Below are the code and all the weights of a small trained network. Each question names an input and a target symbol and asks about switching units off, where a switched-off unit gives its printed mean instead of its output.

import numpy as np


def w(rows, s, z=0):
    codes = np.array(rows[::2]) - 128.0
    scale = np.full(codes.shape[1], s)
    scale[-1] = z or s
    return codes * scale


def f(y):
    return np.maximum(y, 0)


def softmax(a):
    e = np.exp(a - a.max(-1, keepdims=True))
    return e / e.sum(-1, keepdims=True)


def log_softmax(a):
    a = a - a.max(-1, keepdims=True)
    return a - np.log(np.exp(a).sum(-1, keepdims=True))


def net(x, mask):
    ids = ['ΓΦαδζηθμξστψ'.index(c) for c in x.split()]
    T = len(ids)
    res = E[ids] + P[:T]
    u = 0
    for l in range(2):
        q, k, v = (res @ M[l].T for M in (Q, K, V))
        z = softmax(np.where(np.tri(T) > 0, q @ k.T / 4**0.5, -1e9)) @ v
        res = res + np.where(mask[u], z, O[l][:, -1]) @ O[l][:, :-1]
        u += 1
        y = f(res @ A[l][:, :-1].T + A[l][:, -1])
        res = res + np.where(mask[u : u + 8], y, B[l][:, -1]) @ B[l][:, :-1]
        u += 8
    return log_softmax(res[-1] @ U[:, :-1].T + U[:, -1])


Q, K, V, O, A, B = {}, {}, {}, {}, {}, {}
E = w([
[180,7,170,171],'Γ',
[153,170,85,99],'Φ',
[162,146,137,101],'α',
[175,142,127,154],'δ',
[220,112,71,100],'ζ',
[169,173,108,140],'η',
[144,86,207,177],'θ',
[120,102,161,200],'μ',
[150,68,116,134],'ξ',
[153,117,154,166],'σ',
[141,236,61,175],'τ',
[186,99,83,67],'ψ',
],0.016)
P = w([
[95,139,182,84],'0',
[241,106,195,230],'1',
[96,160,84,108],'2',
[104,95,47,187],'3',
[239,148,189,238],'4',
[109,165,99,84],'5',
[105,110,49,168],'6',
[231,186,190,250],'7',
[112,164,102,76],'8',
[105,113,59,160],'9',
[244,176,205,221],'10',
],0.016)
Q[0] = w([
[2,119,73,114],'0.h1',
[36,95,150,72],'0.h1',
[70,86,111,187],'0.h1',
[49,152,214,181],'0.h1',
],0.0083)
K[0] = w([
[83,131,71,168],'0.h1',
[162,1,15,168],'0.h1',
[104,186,58,208],'0.h1',
[130,88,206,106],'0.h1',
],0.0099)
V[0] = w([
[156,109,247,167],'0.h1',
[187,104,71,241],'0.h1',
[212,255,96,87],'0.h1',
[165,118,84,126],'0.h1',
],0.0054)
O[0] = w([
[146,148,101,167,140],'0.h1',
[91,47,46,212,193],'0.h1',
[113,153,9,213,254],'0.h1',
[242,166,1,115,138],'0.h1',
],0.0064,0.005)
A[0] = w([
[166,183,163,203,210],'0.n1',
[16,124,102,7,91],'0.n2',
[77,127,209,91,24],'0.n3',
[177,49,142,181,173],'0.n4',
[101,206,142,67,3],'0.n5',
[152,94,85,138,241],'0.n6',
[93,94,148,201,206],'0.n7',
[81,15,141,59,21],'0.n8',
],0.013,0.0049)
B[0] = w([
[160,61,86,86,254],'0.n1',
[102,47,160,255,134],'0.n2',
[179,220,90,104,133],'0.n3',
[124,183,59,158,212],'0.n4',
[178,150,23,192,137],'0.n5',
[105,96,172,63,208],'0.n6',
[135,151,152,52,194],'0.n7',
[88,150,227,216,131],'0.n8',
],0.01,0.017)
Q[1] = w([
[6,85,124,105],'1.h1',
[4,149,93,98],'1.h1',
[58,146,129,78],'1.h1',
[122,41,97,93],'1.h1',
],0.011)
K[1] = w([
[60,12,110,120],'1.h1',
[72,49,55,64],'1.h1',
[125,41,97,130],'1.h1',
[138,81,150,64],'1.h1',
],0.012)
V[1] = w([
[99,2,175,150],'1.h1',
[123,113,136,63],'1.h1',
[222,102,93,138],'1.h1',
[161,119,137,56],'1.h1',
],0.0097)
O[1] = w([
[112,2,56,91,2],'1.h1',
[97,91,114,160,131],'1.h1',
[200,138,209,120,232],'1.h1',
[142,122,144,166,157],'1.h1',
],0.0089)
A[1] = w([
[44,141,188,43,208],'1.n1',
[127,87,77,54,32],'1.n2',
[90,233,96,164,1],'1.n3',
[195,117,88,160,132],'1.n4',
[128,197,110,4,164],'1.n5',
[148,185,96,196,157],'1.n6',
[136,132,79,119,161],'1.n7',
[173,69,253,195,56],'1.n8',
],0.011,0.0074)
B[1] = w([
[228,77,107,247,143],'1.n1',
[84,157,213,130,155],'1.n2',
[149,31,101,98,163],'1.n3',
[80,119,151,125,248],'1.n4',
[131,166,74,102,226],'1.n5',
[59,120,146,142,236],'1.n6',
[133,75,135,138,192],'1.n7',
[74,44,155,43,143],'1.n8',
],0.012,0.014)
U = w([
[134,127,192,155,180],'Γ',
[74,178,163,248,165],'Φ',
[61,162,216,101,104],'α',
[123,162,186,45,76],'δ',
[225,136,93,50,2],'ζ',
[127,248,153,139,181],'η',
[198,89,161,73,83],'θ',
[228,116,82,202,167],'μ',
[154,57,103,191,114],'ξ',
[174,138,153,127,251],'σ',
[77,163,53,110,136],'τ',
[89,74,142,49,34],'ψ',
],0.012,0.0053)

Each question gives the input, a string of symbols that net reads in full, and the target symbol t.
The units are the heads (4 rows each of Q, K, V and O) and the neurons (one row each of A and B). Each row of codes is followed by its name. A weight is (code - 128) times the scale printed after its matrix; where a second scale follows, it is the last column's (O, A, B and U).
mask holds one flag per unit, layer by layer, with each layer's heads first. A switched-off unit (its flag False) gives its mean, the last column of its rows in O or B, instead of its output. The means were averaged over made-up inputs and are rounded, as every weight is.
A unit's drop is (log p(t) with every unit on - log p(t) with that unit switched off) / (log p(t) with every unit on - log p(t) with every unit switched off).
The circuit of an input: a set's keep is (log p(t) with only the set's units on - log p(t) with every unit switched off) / (log p(t) with every unit on - log p(t) with every unit switched off). Starting from the 12 units with the biggest drops (on a tie, the unit counted first), units are removed one at a time, each time the one whose removal leaves the highest keep (on an exact tie, the one counted first), for as long as the keep stays at least 0.8.
circuit, biggest first: the units of the circuit, biggest drop first
unit that matters most: the unit with the biggest drop
top k neurons: the k neurons with the biggest drops, biggest first
k most important neurons of layer l: the k neurons of layer l with the biggest drops, biggest first
input ξ Γ α μ α μ τ δ, target ψ: top 3 neurons -> (0.n1, 1.n2, 0.n2)
input ψ θ ξ τ ξ, target θ: top 2 neurons -> (0.n1, 0.n2)
input Φ τ ξ τ ξ τ μ ξ ζ δ Φ, target ζ: top 2 neurons -> (0.n1, 0.n2)
input α Γ σ η σ ζ ψ τ η Φ μ, target δ: circuit, biggest first -> (1.n8, 1.h1)
input μ ζ σ α μ η ξ ξ ζ σ α, target Φ: top 2 neurons -> (0.n3, 0.n1)
input α σ τ δ σ, target δ: top 3 neurons -> (0.n5, 0.n3, 1.n8)
input σ ξ τ μ, target τ: circuit, biggest first -> (0.n4, 0.n1, 1.h1)
input α ξ ξ η ζ τ σ η μ ξ α, target δ: most important neuron of layer 0 -> (0.n5)
input Φ ξ μ ξ δ α ψ μ, target ζ: top 3 neurons -> (0.n1, 0.n7, 0.n2)
input τ α μ τ θ, target η: top 3 neurons -> (0.n4, 0.n7, 0.n1)
input ξ τ Φ α τ ξ, target ξ: circuit, biggest first -> (0.n1, 1.h1, 0.n4, 1.n1)
input μ μ η τ α δ ξ Γ, target Φ: circuit, biggest first -> (0.n4, 1.n6)
input τ ζ η, target η: circuit, biggest first -> (1.h1, 0.h1)
input Γ Φ σ τ Φ, target τ: top 2 neurons -> (0.n8, 0.n3)
input τ Γ η μ ζ ψ δ ζ, target η: circuit, biggest first -> (1.h1, 0.n6, 0.n5, 0.h1)
input μ α η Φ α ξ τ μ σ ξ τ, target Φ: circuit, biggest first -> (1.n6)
input τ δ τ η Φ, target η: circuit, biggest first -> (1.h1, 0.n6, 0.h1)
input ψ μ Φ η τ η δ ξ θ, target θ: circuit, biggest first -> (1.h1, 1.n6, 0.n1)
input θ Φ μ σ μ τ θ Φ, target α: circuit, biggest first -> (0.h1, 0.n3, 1.h1, 1.n8)
input ζ Γ Φ Γ μ, target ξ: circuit, biggest first -> (0.n1)
input Φ μ τ ψ τ, target ζ: circuit, biggest first -> (0.n1, 0.h1)
input ξ ζ σ Γ ζ, target ψ: 2 most important neurons of layer 1 -> (1.n2, 1.n4)
input τ τ ψ ψ ψ ξ τ ξ, target η: top 4 neurons -> (0.n4, 0.n1, 0.n7, 0.n6)
input τ τ μ η τ μ Γ τ Φ, target Φ: circuit, biggest first -> (0.n2, 0.n1)
input Γ ζ τ ψ θ τ μ ξ μ η τ, target τ: top 3 neurons -> (0.n8, 0.n3, 0.n1)
input τ σ μ, target μ: top 3 neurons -> (0.n4, 0.n1, 1.n1)
input τ τ Φ ξ σ η σ Φ τ ψ Φ, target η: top 3 neurons -> (0.n1, 0.n5, 0.n6)
input ξ μ τ τ θ μ τ ζ ξ τ μ, target ψ: unit that matters most -> 1.h1
